Each row has a class, written after it.
[ 132  267  192   81   63   57 -753  192  -32  243  324  -35 -344  193
  135  163 -246 -417 -513  -39 -409   29  269  133  -39  398  166  321
  323 -137 -332 -419  -87  251  232  220  -61    8   69 -438  278  -84]
Peti
[-356  -87  -13  303  -47  248 -266  307   -9   10  251 -255 -226 -100
    2 -237  -93  -59 -481 -252 -495  137 -300  161 -283   81  171  -46
   23  -13 -533 -269   24 -317  443 -152   -4 -143 -119 -204  193 -148]
nal
[ 281  -63  361  -43    3   57 -120  276 -191  191   28  272  -61  300
  -78  -49   41 -256 -180   22  263 -174  -73 -307 -221 -410  -91  271
 -212  -22   30  103  282  -56  -53  -50 -309  -10 -128  146  154    0]
Peti
[ 328  117 -175  -55 -171  102  282   62  -93 -299  591  213  -31   85
  -72 -211   68 -189 -172  -13  -62  189 -332  180  171  111   72  117
 -118  -44 -238 -213 -216  151 -281  193 -122 -459   -6  269  -67 -143]
ritu
[  -2   68 -137  369    2   85 -556  -33  143  131  247   33 -440 -181
 -287  466 -168 -189 -631 -377  160   21  152  139 -150  -12  -39  246
  282  136  -33 -313  308 -268 -313  522   45   65  111  -67  142  -13]
Dava
[ 476 -156  728  283 -123 -117 -263  199  -81  350  -30 -103  -14  188
 -298 -111 -492  -14  192  -27  -64 -180  289 -344 -151 -176 -217  412
  -45   92 -249   70  266 -272 -177  -17   11 -178  -50   75  377  -90]
los
[ 144 -144  319   79 -176  321 -542   99 -344  243  266  193 -152 -198
 -155  279 -365 -149 -517 -282   44 -227  209  295   71 -101   21  404
  342 -223   59 -324 -267  255 -432  379  -32 -383 -168  178 -196 -176]
lis
[ 302 -224  -19  -77   50 -102  212  276 -266  117  555 -346   82  177
 -171 -364   50   81    3  102  -81 -273 -126 -129 -233 -467 -153  508
 -304  223  104  289 -198  148   -3  -80 -158 -141   75  136   36   76]
lis
[ -14 -310  125  267 -508  -46 -258  140  -38  -67  319  235 -359  -74
  264  -71  -67 -132 -274  103 -139  165 -242  426 -311  279  243 -178
  -20 -146 -499   -7 -229  102  219 -248  -83   59  -14 -130   -9 -286]
bif
[ 355   -6  361  247 -122  -32 -363  -44   61  104  266  382  -37    8
 -305 -272  249 -283 -411   -3  272 -332 -297 -354 -313 -160 -187  381
  -39   29 -499   76 -214   25 -102 -467 -202 -102   -6  355  221  -97]
Dava
[  82 -181 -135  -32 -176  512 -245  373  -83 -196  450  -74 -563  109
 -161  -43  196 -113  -28   -7 -207  438 -171  -11  174  171 -102  114
 -133 -370 -219 -148 -249  190  -25   29 -521  -53 -338 -194 -193  -29]
zuli
[ -44 -176  243  198 -329  120 -287   36   98  368 -239  234 -142  -98
  292 -256 -182  101  151  237 -178  -23 -167  214 -221  263  125 -362
 -302 -213 -353   77    7 -490   38 -200 -166  122 -493  -74  171  -38]
los
[ -49  192  444   52  -79  -82 -149  247  -37   63  187  -17  188  -46
 -179  -19 -240 -246   34   52   78  -31  -78 -538 -163   75 -497  188
 -264  330  -54 -128  171   84 -161 -117 -286 -247   95  -16  306  103]
lis
[  89 -413   11   68  101  -34   11  300 -250   90  356 -466   47 -176
 -257 -235  -28  171 -180   28   18  -61 -263  -61 -392 -163 -158  224
 -217  -70  199   27 -343  142 -257 -287 -485 -245 -298   21  -56  123]
nal
[ 138 -142 -145  -31    7   97  -50  111   -9 -125  134  488   55   65
  428 -476  338 -225   66   17 -238  260 -149  456  122  552   34   28
 -170  -50   96 -119 -310  354  -82   24 -250 -460 -348  369  -23  -54]
lis
[-142 -205 -582  164  117  370 -219   96  -52  265 -189  -61 -366  -69
  219   25 -233  170  241   23 -270  -16 -326  270  -81   27   98 -410
   74 -114  151   61  382 -188  482   84   43  319 -247 -116   46   92]
bif
[-103 -195   82   72 -219    2 -301 -677   29   44 -498  146  185  -21
  239  176 -485 -326   14  -54  236 -292  173 -158  -88   48   86   76
  492   15  554 -323  194  101 -141  145   38  -53   -8   -2  514   15]
Peti
[ 437   79  185  -53  150  152   26   44  -89  149  349  -11  -38    0
 -376 -200  114  -20 -144 -209  333 -176 -150 -421 -212 -363 -289  281
 -248  150 -247  159  -62  -81  -39 -138 -290 -120  166  278   69  120]
ritu
[ -17 -266  307   79  -92   87 -341  141 -128  289   24  -79 -198  -44
   49  376 -141 -108 -228 -291  106 -101  266  185 -156 -317   26  102
  249 -301  133  -55  192  -63   11  141  -30 -116 -121   37  -68  -54]
Peti
[-137 -138 -476  -29 -244  331   86 -165  347  111  140  -70 -168  115
  218  -41  -32  227  152    2    0  284  166  195  -39  501  -51  -29
   31 -406  226  244  104 -155 -125  -61 -275 -254 -162  -32  100   60]
bif
[-336 -138   56  278  239  210 -782 -182  410  103   52 -139  -21 -376
 -401  276 -189 -144 -159 -390   46 -107  350 -127  146 -196 -185  291
  381  -66   86 -355 -166  328  -32  394  146 -152  135  -42  -31  184]
los
[-240 -363  218  249  -75  227 -362   94  143  186  120  -78 -352 -172
  152   12 -461  124   68 -163 -116   75  321  336 -180  102  -67  -93
 -110  -30 -401   52   15  -53  132 -138   15 -135  -38 -218   14   84]
los
[ 157   39  173  169 -145   -6  285  181  -48  203 -166  210  -75  194
   83 -228 -173 -213  185  165 -214 -422 -128 -103 -454  128   27  148
  -32  198  244  -92   12  -96  165 -365 -410   29   49    2  404  -49]
bif
[ -59  -54 -237 -175   77 -107  117  287   82    5  656 -332  -88  325
  202 -194  148   50   30   70 -284  387  114  -61 -109  369 -145  118
  -90 -207 -118  254  -78  367  -80 -220 -460 -188    1 -268  -33   38]
nal
[ -37 -171 -174  317   21   93 -370   61 -283  -24  293  137 -184   40
   46  -93  -85    6 -246 -201 -438 -115  -15 -255 -248  140    9 -239
   28 -165 -470   63 -190   42  299 -150 -144  407   83 -281   38 -111]
lis
[-124    7 -335  121  335    9 -517 -174    1  251  -32 -194 -281  -92
 -285  350 -195  133 -277 -167  167 -384  262   23   11 -314 -140  231
  327  -55   18 -227  146  216 -104  455  259    0   92  -25 -185  238]
zuli
[-366   -9  148  308  -68 -201 -692  135   21  294  443  111 -313  -90
   34  212  -77 -171 -395 -485 -234  -92  -64  397  -26  -67   53  110
   48 -196 -176 -241 -347   65 -381  177  -30 -268  -89  -96  -85 -162]
lis
[ -12   49 -602  -63  357    9  -51 -107  152   18  610   79  -98 -279
 -342  -84  106  -21 -555   52 -131   -6  -93 -158  261  247 -118  244
   46 -185 -256   41 -143   84 -266   49   95 -354  -88 -109  415  138]
ritu
[-385   22  256 -169 -354  158 -148 -106 -103  -74 -160 -187  -72 -170
  -87  277 -250 -187  -81 -249   52 -163  319 -271  -28   10  216   76
  269 -157  557 -184   23   41   68   16   -8 -148 -103  -62   85 -166]
ritu
[-158  168  -69  364 -232  241 -688   57 -214  148  -83  161 -178    4
  146    8 -147 -244 -347 -301  -16 -241  -73  214   39 -310   18  251
  291   60   29 -337  -22  -22  103  349  284   22 -178  333   13  -28]
Peti
[ -32  -16 -449   24  202  230  295  111  281 -185  432  -52 -155   37
 -193  -94  166   27  -22   29 -179  370  -23   92  170  354 -181  278
  -10 -282 -110  -11  -99   39 -205  200 -371 -523    0  166   17   37]
ritu
[-195 -160  195  147   87  -23 -500 -304  379  124  238 -141 -218 -169
 -144  454 -145 -140 -341 -298  178  -99  247  335   20 -350   22  141
  425 -172  369 -136  112  193 -402  173   32  -62 -149 -160  -87   12]
nal
[-402  -91 -112  155   40  142 -627 -472  131  207  -18  164 -383  -79
   76   23 -226    6  -70 -102  178 -411  200  119    8   90   59  162
  138    1  426  -55   38  320  -15  206  -84  -17  -33  -47   -4  -20]
nal
[-196 -247   84  -80  -68  231 -774  125   -5  425  330  -75  -19 -199
 -164   42  -50 -207 -110 -513   70 -211  487 -106 -171 -264   59   82
   93  -89  320 -112 -264  162 -102  173 -150 -130 -128   84   65   46]
zuli
[ -61   14  547  119 -609  -20  169  398   14  -81   32  -51 -119  132
  166 -218 -107 -336  315  169 -280 -143 -177  143 -332  160 -100  282
 -192  160   85 -350 -119  -78   32 -333 -175 -494 -303  334  373 -164]
ritu
[-156 -562  -40 -243 -206  388  278   24   35 -178  386 -317  -46  237
  239 -470  103   37  537   39 -588  301   86  201  160 -112   57  180
 -192 -103  392  118 -211  323 -171   36 -345 -433 -361  -68  129  -12]
los
[  24 -305 -107  -41   77  397 -168  184 -236 -339  518   85 -271   59
 -125 -136   88 -132 -365 -168 -161  497  -37  -44 -121  286    4  -16
  -51 -511 -301  -30  -55  -10  -18  165 -400 -451 -235  264  218 -243]
zuli
[-108   85 -299 -202  -31  233 -248   10  111 -302  540   33  112  129
 -111 -249 -186 -116  -68  -77   67  357  498 -425  -52  417   52  -77
  -84  -55   34  204   22   73 -274  137 -215 -121 -146  165  146  -83]
zuli
[-107  220 -330 -200  215  356  -47  214 -137 -223  266 -126   27 -414
 -301 -308  199 -212 -533   43 -390  227   51   61   19  138   45  102
  -37 -258  -82 -177 -299  -28  -72  287 -248 -471 -340  333   50  117]
zuli
[ -94 -234 -302   70   26 -109 -244 -309  253   29   96    8 -292 -384
  111  276 -281  184 -120 -262  200  133  209   89 -191  395 -117 -345
 -109 -100 -209  231  -20 -260 -152 -162  127  243   24 -353   40  201]
lis
[-151   58  206  127 -105  257 -665   38  186  296  166 -266  -33   11
  -63  -51  -22 -211 -292 -180   67 -256  407 -251 -124 -330    4  264
  257 -137   36 -189 -192  218  336   76 -206  177  -76 -193 -145  242]
Peti
[ 487  -61  782   84  366  249 -515  279  -18  327    4  406  133 -131
 -644    7  223 -353 -373  -47  438 -278    3 -573  -36 -448 -282  378
  -11 -279 -307  -49 -264  -28  -32 -130 -424 -104 -180  340  110  124]
bif
[-255  -48  466    2 -249   56 -404  128   12   52  -47  -62 -263   65
  283  465 -207 -358   51 -371 -293  -58  302  244   36   28  -99  220
  221  -77  302 -301  159  240  -24   90   95 -247  -31 -165 -113  -71]
nal
[  26  107 -307  160   75  249 -114  -14  -61 -312  467   56 -266   68
 -120 -186  132  -32 -149 -102  -52  385 -322   37  186  331  114 -136
   61 -298 -250 -307 -422   -5  172  194 -238    9  -27  -15  144 -177]
zuli
[-157   25  403  -25   -7 -129 -719 -244  141   66  -67 -227  -64 -244
 -248  187 -560  -55  -82  -93   74 -102  894 -234  -68  211  -37  223
  195 -249  140    3 -197  190 -147  164  132 -102  -43  -84  192   68]
lis
[-196  234  168  126  158 -144 -359   34  248   89 -295  254 -148 -125
   86  304   94 -491 -346 -380   62 -222  116  -90  -62   18  -28  146
  294  294   56 -256  401  119  455   65  187   75  283 -106 -102   66]
lis
[-156 -623 -586   74    6  166 -491 -111  117  323  397 -336  -94 -418
 -118   52 -151  274   -7 -127   23   95 -107  195 -297 -242 -200 -253
 -128 -123 -239  201  -66 -143 -446   81  -68   29 -207   42   56  223]
nal
[-197 -442 -142  280 -386  536 -559  141 -388  116 -299 -175 -132 -155
   87 -163 -114  268  190 -188 -205  143 -176  128 -357  -60  135 -454
  -22 -218 -183  -21 -198  -36  333 -253 -190  275 -237   95  -93 -165]
los
[  46  -98 -598 -175  240  -62  267  315 -248  -75  590  394 -186  173
  363 -308    3 -260  -35   -4 -194  221 -295  173  424   47    2  118
   -9  -17 -432   67 -105  492  -25  229   37 -357   41   85 -169  132]
Dava
[  85 -346  313   22   99 -225 -522   74 -160  237   -1 -620 -162 -240
 -302  224 -210   89  -67 -218  223 -140  806 -372 -249  -28   12    3
  273   -2  108  -61  176   14   11  132  -28   71 -256  -82  -31   97]
lis
[ 228  -97  228  239 -114   35   17  -43   49  106  421  155 -228  257
 -244 -238 -224  103 -102  -76  388 -153   -6 -290 -156 -209 -253  416
 -128   88   -1  151   -4  233 -210  -67 -364 -127  196  -59   43   50]
bif
[ -84   95   52   92 -107   43 -453   57 -105  239   63  160    4 -302
   67  451  -42 -173 -611 -397  296 -252  315  294 -196 -207   66 -269
  201 -212  294 -280   62 -225 -194  140  196   60 -377  123   43  115]
lis
[-149  231  143  -20 -197  -14 -899  -79 -174  268  -45 -147  -65  -82
  -96 -176 -364 -102 -273 -322  157 -166  600 -180  -23 -529   -2   29
   -7  -52 -225   30   10  255 -110  260  194  -29 -173  117 -213  284]
lis
[ 265   84  392  379   -2   59  -83   76   68  101   87   73 -176   49
 -115 -460  -40 -160  -27   17  114 -358 -104 -144 -248  126 -117  165
 -203  368 -236 -171  -71 -146  199 -527 -323 -175 -171   84  243  118]
bif
[-300 -329  476  200 -256  180 -677  270   13   91  246  211 -202 -333
 -112  260 -355 -307 -459 -288 -163  -24  202  126  -53 -166  -75  439
  231  -44  127 -305 -220  334 -126  299  175 -154  -50 -171  103  -58]
Dava
[ -56 -241   64  107  304  118 -171 -122  140   37  126  166 -258 -177
 -176   39 -177  246 -174    3  -25  -40 -229 -283 -244  169 -123 -222
  -82  -85 -650   80  185 -128  122  -87   43  149   63 -254   38   -6]
Dava
[  66 -142  558 -103  -33   46 -629  157  133  206  -54   26  -45 -153
 -238  563 -232 -329 -411 -151  111 -277  408   -6 -246 -170   22  306
  194 -177   85 -373  110  394  191  168  199 -172  166 -178  -38   32]
ritu
[-295 -238 -151  248  159  214 -445  121   32  362  -96  220 -177 -386
 -250 -118  106  110  -79 -320 -166 -133 -335 -298 -209  -52  -55 -251
  -75  -94 -218   -1 -133 -248  276 -125  -70  206  -33  -85  278    4]
bif
[ -81  102 -334  -42 -157   98   61  463  286 -183  400   39   65  199
   79 -346   42  -94  147  -93 -353  435 -208  250  -74   -8   -8  215
 -136 -211 -249  -51 -436  192   69  271   95 -272   74  391  -91  -22]
ritu
[  -1  132 -169  299 -534  -14 -387 -314 -222 -109   26   31 -447  180
  348   94 -425  -27  276   96 -344  -34  -53  155  -95   80  125 -510
   48 -226 -409  113  122 -208  176 -181  213  516  -33 -155  261 -227]
Peti
[ 107   96   17  306 -315   61 -232  203 -320   -4   -3  139 -310   -8
  266  332 -275 -184  -79  -75 -520   36 -241  180 -256  243  -90 -294
   30 -160 -672  -74   23 -247  212 -198    4  270  150 -125    1 -170]
ritu
[-294 -209  129   88   25  -14 -575   88  -98  153  140   63   28  -28
   79  106 -266 -126 -122 -288   22 -356  317 -186  -47 -129  -58  132
  145  -40   12 -279    9  340  453  388  397 -138  146   31   23   56]
lis
[-111  170  507  179 -161 -190 -689  203 -155   61   -3   51 -320 -179
 -138  222 -129 -356 -733 -407 -445 -401  529  -65 -430   61   79  187
  188 -326 -312 -268   48   43 -132  -34  148 -351 -263   86 -152  -76]
Dava
[-100  169   59  -23    2 -181 -445 -174 -115  251  399   47 -166 -185
    2  -13 -226  -83 -307 -296  389 -506  166 -368 -235   63   68  -11
  109  250  124   17  -57  190  139 -144  137   84   52    4  189  -28]
ritu
[-281  108   55  -85 -118  124 -131  242  204 -134  878  135  285   63
  -11 -565  -26 -151 -154 -168  -21  556  318 -291  168  174 -188  200
 -198  -71 -183  205 -341  311 -388   87 -307 -526  -84  135  155   71]
Dava
[-143 -327  177  148   14  154 -749 -146  -86  180 -134   58 -348 -183
 -201  425 -150  -44 -420  -95  149 -423  -60  142 -109 -132   11  241
  243 -425  183 -212    7  217 -132    6   53 -158 -311   27 -110 -112]
nal
[ -53    6  197  258 -367  -42 -520  181   62  115  161 -194 -189   58
   80  183 -191 -366 -144 -218 -117  -23  654  204 -270  -22 -149  405
  150  -72   24 -142 -246  232  131   58 -178  -57  278  -52   79  117]
lis
[-145  143 -885  -29  211  280   15  -52 -225 -318  656   19 -405  -33
 -395 -286    7  140 -372 -371  308  219 -130 -222  199   59   70   10
 -153 -147 -337  163 -265  -56 -164   30 -138 -234   77  191   -8  -29]
zuli
[ 321 -346  464 -134 -208   55  127  128 -393    8  219  519 -196  -21
 -130 -451   40 -109 -161  128  419 -236   64 -280  -86  -39   73  276
 -102 -121  -90   84 -212  362  164 -290 -160 -314 -124  280  303 -169]
Dava
[-491 -433 -152  397 -285  335 -576 -214  123  196   11  370 -228 -125
  150 -215 -487  245 -146  -53  162  148  -45  221 -310  -76  131 -377
   -1 -372  -45   85 -120   59    5  219 -241  219 -155  -96  123  -17]
bif
[ 478   43  421  114  186  -43  -42   -9 -189   -1 -194 -207 -309  128
 -230   58  -35   20  360 -118  174 -106   25 -275   70 -174 -283   84
   96  279  -75 -142  220   23  -18 -180   -1   57  -98   73   94   95]
bif
[ -72  -52  -81  218  233  -97 -865   81 -100  119 -123 -272 -251   45
 -144  493 -141 -233 -260 -150 -110 -126  300  -28   31  125   47  177
  269  -88   43 -303  175   51  -43  255  127  -35 -150 -119   32   51]
bif
[ -68   17 -302   12  181   44 -151 -242   44 -147  453  259    0 -110
   27 -453   75  -62 -401  -81  154  212 -211 -389  -45  387 -117 -126
  -56 -255 -342  195 -169  216  -89 -184 -377 -286 -193  147  153   71]
ritu
[ 226  120   76   95  241    7 -101  301 -289   19   18 -331   27  -12
 -615 -225  -69  -23  124  128  161  -57  234 -537 -176  -61  -53  198
   50 -141 -236  174 -461 -145   16 -364 -520   72  -11  353  127  -60]
zuli
[ 316   21  192  135 -297  173 -382  162  -85  466   98   27  -33   35
 -277   93 -168  -70 -104  117  -72 -264 -343  113 -137 -337 -211  226
 -140 -168  -65 -176  -45   73  -88 -179 -148  -91   66 -194  182   39]
zuli
[  -6 -215  228   46   58  115  -30   63  -80  291  141  155 -317 -140
 -394 -348 -200   27  416  147  510 -312  297 -435  118 -365 -309  333
  -13  167 -160  252 -205  251 -241 -237 -367 -144  -92  330  189  167]
Dava
[ 264 -289  447  195 -104  247 -233  254  -73  217  203  229 -137  546
   69 -468  -88 -109  351  308   52 -195 -203 -167 -216   32  -89  455
  -17   -8   76   59 -211  417  225 -470 -548  -45 -151  138  380 -255]
Peti
[  -1   23   26  101  210  178 -455  -11  384   25  639  -37   13 -116
 -267 -252  -61  -45   13 -133 -132  375  157  252  361 -154 -311  287
 -148  -23 -234   -2 -377  407 -533  283 -184 -373   -6   15 -131  213]
nal
